Below are the code and all the weights of a small trained network. Each question names an input and a class and asks about switching units off, where a switched-off unit gives its printed mean instead of its output.

import numpy as np


def w(rows, s, z=0):
    codes = np.array(rows[::2]) - 128.0
    scale = np.full(codes.shape[1], s)
    scale[-1] = z or s
    return codes * scale


def f(y):
    return y / 2 * (1 + np.tanh(0.7978845608 * (y + 0.044715 * y**3)))


def log_softmax(a):
    a = a - a.max(-1, keepdims=True)
    return a - np.log(np.exp(a).sum(-1, keepdims=True))


def net(x, mask):
    res = np.array(x, float).reshape(1, 5) / 4 @ E
    y = f(res @ A[0][:, :-1].T + A[0][:, -1])
    res = res + np.where(mask, y, B[0][:, -1]) @ B[0][:, :-1]
    return log_softmax(res[-1] @ U[:, :-1].T + U[:, -1])


A, B = {}, {}
E = w([
[164,188,173,127,143,82,127,169,83,156,72],'x0',
[124,135,128,125,128,129,132,125,130,125,125],'x1',
[94,118,144,254,214,166,107,120,156,152,112],'x2',
[126,137,127,127,129,122,124,123,128,127,133],'x3',
[153,117,92,175,117,30,112,109,157,104,54],'x4',
],0.025)
A[0] = w([
[184,199,192,121,161,138,122,178,52,176,91,96],'N0',
[210,170,135,154,146,54,128,158,117,135,35,2],'N1',
[151,131,151,96,143,131,145,170,120,149,139,100],'N2',
[133,158,168,195,249,147,155,152,120,162,120,52],'N3',
[192,107,57,165,115,74,133,90,182,69,86,80],'N4',
[138,161,152,136,137,128,133,185,112,155,115,59],'N5',
],0.012,0.0094)
B[0] = w([
[165,182,170,91,75,90,137,108,107,122,74,239],'N0',
[140,83,115,120,193,247,180,149,97,108,208,238],'N1',
[135,138,144,138,130,75,169,143,169,159,143,166],'N2',
[32,45,136,139,111,132,38,77,40,141,122,250],'N3',
[92,74,60,140,90,85,74,119,102,119,94,232],'N4',
[72,153,132,132,103,99,128,123,82,161,117,167],'N5',
],0.014,0.026)
U = w([
[179,136,76,32,120,171,202,165,123,100,252,254],'0',
[110,114,97,77,61,61,95,122,72,118,77,115],'1',
[101,121,157,166,216,224,124,127,125,151,205,150],'2',
[113,115,94,233,172,69,91,122,180,132,34,8],'3',
[190,207,169,78,102,45,172,156,123,139,83,72],'4',
],0.015,0.0094)

Each question gives the input, the list of numbers given to net, and the class t.
The units are the neurons (one row each of A and B). Each row of codes is followed by its name. A weight is (code - 128) times the scale printed after its matrix; where a second scale follows, it is the last column's (A, B and U).
mask holds one flag per neuron, in row order. A switched-off neuron (its flag False) gives its mean, the last column of its row in B, instead of its output. The means were averaged over made-up inputs and are rounded, as every weight is.
A unit's drop is (log p(t) with every unit on - log p(t) with that unit switched off) / (log p(t) with every unit on - log p(t) with every unit switched off).
The circuit of an input: a set's keep is (log p(t) with only the set's units on - log p(t) with every unit switched off) / (log p(t) with every unit on - log p(t) with every unit switched off). Starting from all 6 units, units are removed one at a time, each time the one whose removal leaves the highest keep (on an exact tie, the one counted first), for as long as the keep stays at least 0.8.
circuit, biggest first: the units of the circuit, biggest drop first
most important unit: the unit with the biggest drop
k most important neurons: the k neurons with the biggest drops, biggest first
drop when u is switched off: that unit's drop, to one decimal
input [1,-1,7,-2,-4], class 1: most important unit => N1
input [-5,7,4,-8,2], class 3: circuit, biggest first => N1, N0
input [2,7,-8,7,-1], class 4: circuit, biggest first => N1, N3
input [-3,7,5,4,1], class 3: circuit, biggest first => N1, N0
input [1,6,2,8,5], class 2: 2 most important neurons => N1, N0
input [1,-3,-3,8,-5], class 4: 2 most important neurons => N1, N3
input [-7,8,-7,-5,0], class 0: 3 most important neurons => N3, N0, N4
input [1,-6,-6,5,5], class 0: 3 most important neurons => N1, N3, N0
input [1,4,-1,-3,7], class 0: 2 most important neurons => N1, N3
input [7,8,0,-7,5], class 0: 2 most important neurons => N1, N0
input [-8,3,1,0,6], class 3: 3 most important neurons => N0, N3, N5
input [-7,1,2,-2,3], class 3: 2 most important neurons => N0, N3
input [6,6,4,3,2], class 2: 2 most important neurons => N1, N4
input [8,-3,4,-1,-5], class 1: circuit, biggest first => N3
input [4,8,7,4,-1], class 1: 2 most important neurons => N3, N0
input [-6,8,2,-3,5], class 3: drop when N0 is switched off => 0.5
input [8,-8,-3,7,4], class 0: drop when N1 is switched off => 1.5
input [1,7,-6,-5,-8], class 4: drop when N1 is switched off => 0.7
